[-18 -17 -24  -7  -1   9 -13  -2 -15  -8 -27  17 -16 -16   5   7   4  -6
   7  -7  -4  13 -10  -7  10  -4 -13 -11  14  -9 -26  -1   3   8  -4 -15
   5 -54   0  31  -2   8  -7   8  -9 -12 -21  12  17  -7  -1   1 -11   6
   1  18 -29  -1   5 -22  10   3  19   5  10 -15   4  20 -18 -11  41 -10
   7 -21  -3 -11 -14   8] => Z100 & L
[-11 -11  21 -21  13 -22  -5  23  -8  -7   6 -12  -8 -16  10  -6  -9 -17
   9  -2  -5  12 -11  17   5  -6 -22 -14   4 -18 -54  15  12  16  -5   9
  34   4  -7  13  -7  15 -16 -16   6 -20  -9 -12   6  -5  -3   6  -6   8
  15  20   2  11  -5  -6   2  -8  -4  -7  -4   2  13  15   3  -8  19  -7
 -27  21  -5   3   0  -2] => Z100 & R
[  6  -7  54 -15  23 -28  10  31 -10  -7  14 -11 -12  -4   3  -6 -11 -20
  -5   9  13  13  -8  13   8  -5 -26   1  -3 -20 -53   1  12  22 -19  19
  17  22  -5 -14  -3   1 -22 -34  16  -4  18 -27  -2  -2  14  11   6   9
  22  10  19  13 -16  11  -5   8   4 -14 -18 -12   2   4   5 -13  19  -3
 -37  22 -13   2   8  -5] => Z100 & R
[  0  -4  15  -6  11 -15  10  30 -33 -12  -2 -19  -9  -2  14  -1  -4 -15
   7   2  -3   6  -9  18  15   2 -34  -6   5 -12 -58  16   4  13 -14  16
  35   1  -8  18  -9  16  -6   0   5 -17 -28  -6  16  -5  -1   0 -14  -3
  14  19  -1   6 -17  -8   9   3   0   8 -11   8   4  10  -4 -17  13  -4
 -25  10  -4   3  -2   3] => Z100 & R
[ 17  -4  21 -16  23 -23   9  39 -12  -6   4  10  -7  -5   0  -3  -7 -20
   8   3  15  13   5  10  10 -13 -26   8  -1 -16 -60   7  13  31 -13  11
  30  35  -6 -22  -5   3 -27 -26  17   6  11 -16   4  -7   4   0  -2 -11
  19  10  19   9 -12   9  -1  19   5 -24 -15  -1   0   8  13 -15   7  -3
 -30  14 -16   4  11   0] => Z100 & R
[-21  -6 -25 -17  -6  -9 -22   1   6 -10 -19  12  -5 -28  -6   4   0   0
  12  -6 -12   4  -4 -71   0 -20  -2 -14   7  -8 -16  -4   2  -8  -6  -4
  20 -12   0   7   6   2  -2   4   6  -3  -8  -3  11  -4  -6   8  -7  11
  -7  13 -12   3  14 -22   3   4  -3  -7   7 -16   5  16 -13   0  32 -11
  -4  -5  -8  -9  -3  -1] => z793 & M
[-18  16   5 -12  15 -26  11  30  14  -8   8  -4  -1  -9 -17   4  -6 -18
  -9   7  -4  12   7  17  13  -6 -33   5   3 -11 -67   4  20  11 -11  19
  45  23  -5 -34   0   0 -26 -20  -7 -14  33 -16  -1  -9  -5   1  -2  11
  28  11  29   6 -10  13   6  11  -2 -20 -12 -20  11   5  12 -12  -3  -6
  -3   6 -29 -15   5   2] => z185 & R
[ -8   7  22  -4  20  -7   9   0   4 -11   7 -19 -16  -9   0  -4   2  -5
   5   3   0  14  -5   4   6   5 -11   7  -5 -11 -37   4   3  -2  -5   5
   7  -2  -6  -7   0   3  -5 -11  15 -11  11 -10  -3  -2   1   9  -6  22
  15   8   1   7  -7   0   5  -3   0   2  -5 -17   3  -5  -5  -9  21   5
 -22  -6  -6   4  -4   3] => Z100 & R
[  8   5  26  -9  21 -26   3  35 -32 -10   3 -10 -14 -16   3  -1  -4 -24
   9   2  14  18 -11  10   8 -13 -38  -4   8 -17 -65   9  10  16 -22  21
  38  31 -10  -2  -9  11 -17 -16  18  -1 -13 -21  13  -3   4   8  -3  -6
  18  20   9  16 -12 -11   5  12   5  -6 -13 -13   7  15  -6 -17  12  -3
 -59   8 -11  -1   2  -9] => Z100 & R
[-16 -16  21   2  14   4  10   1   2 -15 -15   2 -21   0   6  -1  -2  -5
   3  -1 -14  18  -3  -5  13  21 -10   0   0 -15 -33   7   7   8  -4 -25
  -5 -52  -7  17  -5  12  -6  -5 -14 -26   2  -4  -6   0   6   1 -11  29
  17   6 -21   0 -10   3   8   3  21   9   2 -21   5  11 -19 -13  52   3
   6 -13  -2   5 -13  16] => Z100 & L
[-48 -13  12 -13  15   9  -9 -17  17   7 -20   9  -9  -5  -2  11  -5  -3
   0  -6 -12  13 -12   3   7   4  -6 -10   5  -9  -5   4   9   3  -2 -24
 -15 -83 -10  41  -3  21  -4 -20 -20 -25   4  20   9  -2  15   7   3  24
   8  18 -23   8 -10   5   7 -11  10   5   9 -19  16  11 -22  -5  28  -4
  11  -4  -3   0  -8   8] => Z100 & L
[-16  29  13   2   3 -38  -5  13   3   6  12 -10  -5 -23  -4   1   0  -9
   6  12   1   2 -20   2  -4 -10 -19 -13   6   4 -21  -4   1 -12  -8  36
  30  34   7 -25   8   5  -5   7   6   2  14 -22  -1   3   4   6  12  -2
  14   0  19   4   0 -11   7  -6 -12  12  -9 -29   8   4 -12   7 -12  -7
 -25   9 -15 -12   6 -23] => Z189 & R
[-19   3   4  -3   3 -26  -1  30  -9  -3   3  -4  -3 -13  -1   0  -5 -16
   8   7  -8   0  -7  15   3  -2 -24 -20   7  -7 -48  15  17  12 -13  22
  49  16   6  -9  -3   8  -9   5 -13 -16  -2 -11   4  -6  -1   2  -4  -6
  16   7  13   4 -10 -10  11   7 -14   8  -8 -13  13   9  -7 -11   3 -11
 -10   8 -17 -10   2   2] => Z189 & R
[-42  -1  -5   7   1  30   8 -19 -13   2 -23   0 -10   7   1  10   5   2
  -6   0 -11  10 -12   6  -4  30 -12 -11   4  -5   6   9 -13  -6   0 -25
 -24 -82 -11  50  -4  20   8   0 -28 -34 -14  31   5   1  14  -9  -6   9
  13  18 -32   1 -21   3  22 -12  14  39   5  -3   1   6 -34 -11  32   4
  21 -20   9  -1  -8  14] => Z100 & L
[-22 -29 -10  -5 -12   5 -20   1 -17   3 -19  12  -3 -10  10   0  -5  -7
   6  -9 -15 -10  -8   9  -2  -2   6 -27  13  -2  18   9   4   2   2 -17
   4 -47   9  42  -5  16   9  24 -27 -27 -25  10  11  -3   6  -5   0 -12
  -5   5 -27   2   2 -27   6  -6 -10  20  11  11  10  11 -13  -4  19 -12
  21   5   6  -7 -17   8] => z793 & L
[-27  11  18  -3   9 -17   3  23 -11   5   3   1  -4  -5  -6   7 -10 -15
   3   3   0   7  -9  13   4   2 -25 -15  10 -14 -36   6   9   4 -11  15
  30  -6   0   2  -1   8  -9 -14 -15 -14   5  -3   6  -3   1  -1   6  -8
  24   8   8   9 -17  -2  15   1  -6   9  -9 -16  13  12 -14  -6   8  -9
 -12  11 -16 -10   5  -6] => z185 & R
[-16  16 -33  14 -11  19  14 -17   8 -19  -9 -20   4   5  -8  -3  11   8
   3   2 -29   8  11  10  -3  30 -14   6  10   5 -16  15   6 -12   7   0
   6 -36  -9   0  -4  12  11  17 -22 -26   1  15 -10   1 -18 -12 -17  21
   9  12 -14 -14  -6  -1  16  -5   9  18   9   6  -5  -7 -14  -4  -4  13
  26 -26   6   1 -12  19] => z793 & G
[-19  -2  10   4  13  10  12  -4 -11  -6  -9 -15  -6   5   2   7   3  -2
   0  -2  -4  13   4   9   4  22 -16   2   2  -6 -24  12   1   8  -5  -5
  -1 -38 -13  26  -5  15  -4  -9 -10 -21  -4  12   0  -3   1  -3  -8   8
  16   9 -13   2 -22   8  10  -3  11  12  -6   2   1   6 -11 -13  22   7
  -1  -4   0   4  -5  23] => Z100 & L
[ 11 -11  44  -2  25 -20   7  41 -28 -10 -11  -3 -24  -7   6   3   3 -22
   4   6  11  18  -8  13  12  -5 -33 -11   7 -22 -55   3  10  24 -22   8
  28   1  -3   5 -11   5 -18 -10  -5  -7 -10 -21   6  -3  12   1  -2   0
  27  14   7  13 -15  -1   7  10   8   2 -10 -22   9   6  -5 -14  26  -8
 -30   9 -14   1  -1   2] => Z100 & R
[  0  13  30 -11  26 -23  13  31 -28   2   6  -6 -12  -4   4   4  -5 -16
   7   9  19   9 -10  12   6  -1 -35  -4   5 -10 -56   4   2  17 -16  20
  29  27  -6  -7  -5   5 -18 -20   9  -1   1 -15   3  -4   5   2   7  -5
  24  13  21   9 -16   5   5   9  -1   2 -18  -9   5  10  -1 -14   1   0
 -44  13 -13  -1   8  -8] => Z100 & R
[-24 -18  27  -5  13   8   1   0  -6 -13 -14 -13 -16  -7  12   1  -5  -2
   4  -3 -18  15 -15   9   7  12 -15 -15   3 -13 -22  13   6   3  -7  -6
   4 -53  -4  36  -6  22   2   5 -14 -26 -12  -3  -1  -1   9   0  -8  18
  11  15 -24   5 -15  -8  10 -11  10  14   6 -13  10   6 -20  12  50  -1
  -1   1   3   0 -12   5] => Z100 & L
[ 26   5  19   7  15 -27  14  44 -61  -3  19  -9  -8  -3  14  -1   1 -23
  11   6  25   6  -7  20   2  -9 -43 -13   7  -9 -60  10   2  23 -12  27
  44  48   5   0  -9  -2 -16   0  11   1 -36 -19  12  -3  -1  -6  -7 -30
  25  14  17   4 -18  -4   9  12  -6   9 -17  12  -2  18  11 -20 -20  -2
 -52  20  -1   1  10  -8] => Z100 & R
[-14   0 -39   1 -13  20   5 -23  -1 -18  -7 -26   8   4   6  -7   8   9
   7  -4 -32  -2   6   3  -3  19   4   1  -3   6   0  16   2 -14  11  -2
   7 -23  -9  22  -5  22  14  20 -13 -28 -21  23  -5   0 -16  -8 -24  16
  -5   2 -26  -9  -6 -11  10 -12  -1  10  13  25   3  -5  -5   2  -2  10
  24 -12  19   4 -12  11] => z793 & G
[-14 -14  11   1  21  15  12  -6 -35  -6 -18  -8 -26   3  17   1   3  -4
  -4   0  -4  22  -6   4   3  19 -16  -7  10 -10 -25   9  -6  10 -10 -25
 -13 -71 -17  55  -9  21   0  -4  -8 -27 -36  16   8  -1   2  -4 -13  12
  10  16 -37  -1 -19 -21  12  -2  22  22   0  -5  -5  17 -25 -16  49   8
 -14 -11   8   9 -11  14] => Z100 & L
[-30 -16  25 -12  18  19  -3 -21   7   0 -10  -3  -9   4   8  -1  -2   5
  -2  -6   1   8 -16  -6   4  19   7  -4   0 -12  14   2  -9   2  -3 -14
 -37 -67 -16  41  -7  20   0 -15 -11 -24  -2  19  -2   2  13   6  -1  21
   3   8 -19   8 -18   2   4 -15   8   9   0   1   8  -1 -14  -6  43   6
   9   4  16   7  -6   8] => Z100 & L
